Below is a small trained network, with its code and all its weights. Each question gives an input and a class and asks what happens when units are switched off, that is, made to give their printed mean instead of their output.

import numpy as np


def w(rows, s, z=0):
    codes = np.array(rows[::2]) - 128.0
    scale = np.full(codes.shape[1], s)
    scale[-1] = z or s
    return codes * scale


def f(y):
    return np.maximum(y, 0)


def log_softmax(a):
    a = a - a.max(-1, keepdims=True)
    return a - np.log(np.exp(a).sum(-1, keepdims=True))


def net(x, mask):
    res = np.array(x, float).reshape(1, 8) / 4 @ E
    y = f(res @ A[0][:, :-1].T + A[0][:, -1])
    res = res + np.where(mask, y, B[0][:, -1]) @ B[0][:, :-1]
    return log_softmax(res[-1] @ U[:, :-1].T + U[:, -1])


A, B = {}, {}
E = w([
[59,125,117,152,226,44],'x0',
[40,122,254,64,136,183],'x1',
[106,76,161,252,119,174],'x2',
[205,158,186,144,197,139],'x3',
[129,200,180,155,58,42],'x4',
[126,131,128,129,129,131],'x5',
[125,129,126,128,127,130],'x6',
[129,122,131,128,129,124],'x7',
],0.0091)
A[0] = w([
[94,139,134,154,181,94,188],'n1',
[129,132,70,158,126,122,32],'n2',
[118,107,155,158,118,146,51],'n3',
[114,124,163,83,134,127,102],'n4',
[77,165,149,107,132,170,9],'n5',
[166,181,95,7,152,106,14],'n6',
[149,126,106,133,140,111,166],'n7',
[155,134,133,125,106,156,221],'n8',
[125,136,145,138,74,83,88],'n9',
[183,150,162,142,186,151,77],'n10',
[125,136,134,171,147,171,108],'n11',
[83,121,154,110,126,133,41],'n12',
[177,111,120,102,70,178,36],'n13',
[121,134,130,224,132,167,24],'n14',
[57,96,79,117,72,126,58],'n15',
[113,61,79,100,136,163,110],'n16',
[110,134,166,118,132,144,23],'n17',
[171,134,85,148,136,99,21],'n18',
[168,132,75,159,104,108,79],'n19',
[173,153,81,149,137,128,59],'n20',
[175,128,149,127,68,169,64],'n21',
[140,146,147,154,100,93,96],'n22',
[152,84,96,109,180,179,68],'n23',
],0.017,0.013)
B[0] = w([
[123,125,66,79,155,139,210],'n1',
[135,101,173,85,148,139,148],'n2',
[118,99,141,135,106,113,149],'n3',
[119,120,148,109,97,156,178],'n4',
[110,113,177,99,123,145,156],'n5',
[110,77,128,219,99,83,203],'n6',
[99,131,132,98,105,170,179],'n7',
[104,151,57,108,130,175,247],'n8',
[121,172,153,160,166,127,175],'n9',
[224,141,114,119,101,125,171],'n10',
[124,123,117,168,110,123,170],'n11',
[140,108,152,101,134,135,156],'n12',
[112,109,127,107,171,79,192],'n13',
[108,81,134,157,100,68,167],'n14',
[251,124,117,122,122,106,184],'n15',
[124,180,158,161,143,124,206],'n16',
[148,106,165,103,134,172,143],'n17',
[120,108,176,83,133,162,155],'n18',
[103,119,177,95,123,169,185],'n19',
[120,114,168,94,112,138,168],'n20',
[106,110,98,90,205,82,198],'n21',
[128,158,144,155,168,112,164],'n22',
[101,182,170,141,141,87,188],'n23',
],0.014,0.013)
U = w([
[105,67,197,92,130,180,54],'0',
[89,10,117,228,109,72,86],'1',
[102,146,79,144,124,156,253],'2',
[102,146,83,139,129,150,245],'3',
[95,101,51,90,217,93,27],'4',
[112,245,166,174,168,94,52],'5',
[243,122,99,127,118,127,109],'6',
[90,144,68,148,115,174,214],'7',
],0.011,0.015)

Each question gives the input, the list of numbers given to net, and the class t.
The units are the neurons (one row each of A and B). Each row of codes is followed by its name. A weight is (code - 128) times the scale printed after its matrix; where a second scale follows, it is the last column's (A, B and U).
mask holds one flag per neuron, in row order. A switched-off neuron (its flag False) gives its mean, the last column of its row in B, instead of its output. The means were averaged over made-up inputs and are rounded, as every weight is.
A unit's drop is (log p(t) with every unit on - log p(t) with that unit switched off) / (log p(t) with every unit on - log p(t) with every unit switched off).
The circuit of an input: a set's keep is (log p(t) with only the set's units on - log p(t) with every unit switched off) / (log p(t) with every unit on - log p(t) with every unit switched off). Starting from the 12 units with the biggest drops (on a tie, the unit counted first), units are removed one at a time, each time the one whose removal leaves the highest keep (on an exact tie, the one counted first), for as long as the keep stays at least 0.8.
circuit, biggest first: the units of the circuit, biggest drop first
unit that matters most: the unit with the biggest drop
top k neurons: the k neurons with the biggest drops, biggest first
drop when u is switched off: that unit's drop, to one decimal
input [1,-5,-8,6,-6,-1,-5,-2], class 1: circuit, biggest first => [n6]
input [4,-5,0,-6,-6,-1,0,5], class 5: top 2 neurons => [n16; n23]
input [1,-8,-7,5,4,-5,0,6], class 0: circuit, biggest first => [n18; n19]
input [6,-5,2,-5,8,4,-8,1], class 5: top 3 neurons => [n9; n22; n8]
input [-2,0,4,0,-8,7,0,3], class 5: circuit, biggest first => [n23; n16]
input [5,0,2,-4,-7,6,-7,-2], class 5: circuit, biggest first => [n16; n23]
input [1,-8,3,-8,2,2,4,2], class 0: circuit, biggest first => [n19; n2]
input [-6,0,-2,1,-3,1,0,-3], class 4: top 2 neurons => [n13; n21]
input [3,6,0,-4,2,3,2,-4], class 0: circuit, biggest first => [n8; n12]
input [-8,-6,8,1,-7,-5,1,3], class 1: top 3 neurons => [n14; n11; n1]
input [-6,-2,4,5,-8,1,1,-3], class 5: top 3 neurons => [n23; n16; n1]
input [-6,-7,-7,2,6,4,3,-6], class 0: top 3 neurons => [n19; n18; n20]
input [-8,3,-8,6,-3,0,1,-4], class 1: top 2 neurons => [n6; n1]
input [-7,-5,-6,-7,0,-1,-4,1], class 4: unit that matters most => n13
input [4,0,7,6,2,5,-5,-1], class 1: top 2 neurons => [n14; n8]
input [-8,7,-2,2,6,-7,1,7], class 4: top 3 neurons => [n21; n13; n8]
input [-6,-7,-6,6,2,-1,-2,3], class 0: circuit, biggest first => [n19; n18]
input [-2,-8,-8,8,7,-2,7,-8], class 0: circuit, biggest first => [n18; n19]
input [1,7,8,4,-4,4,7,5], class 1: top 2 neurons => [n14; n11]
input [8,8,-8,-8,6,1,5,-6], class 0: top 4 neurons => [n4; n5; n12; n8]
input [-8,-1,3,-8,-7,2,2,-5], class 4: circuit, biggest first => [n13]
input [-4,-1,-8,-8,8,-7,-4,5], class 1: top 3 neurons => [n6; n16; n23]
input [-1,4,4,-6,-7,5,4,-5], class 5: circuit, biggest first => [n16; n23]
input [-5,-2,8,-6,2,-6,-8,-3], class 1: top 2 neurons => [n14; n1]
input [4,4,5,-8,7,-3,-8,-2], class 6: drop when n8 is switched off => 0.1
input [7,-7,-5,0,-8,5,3,7], class 5: drop when n23 is switched off => 0.8
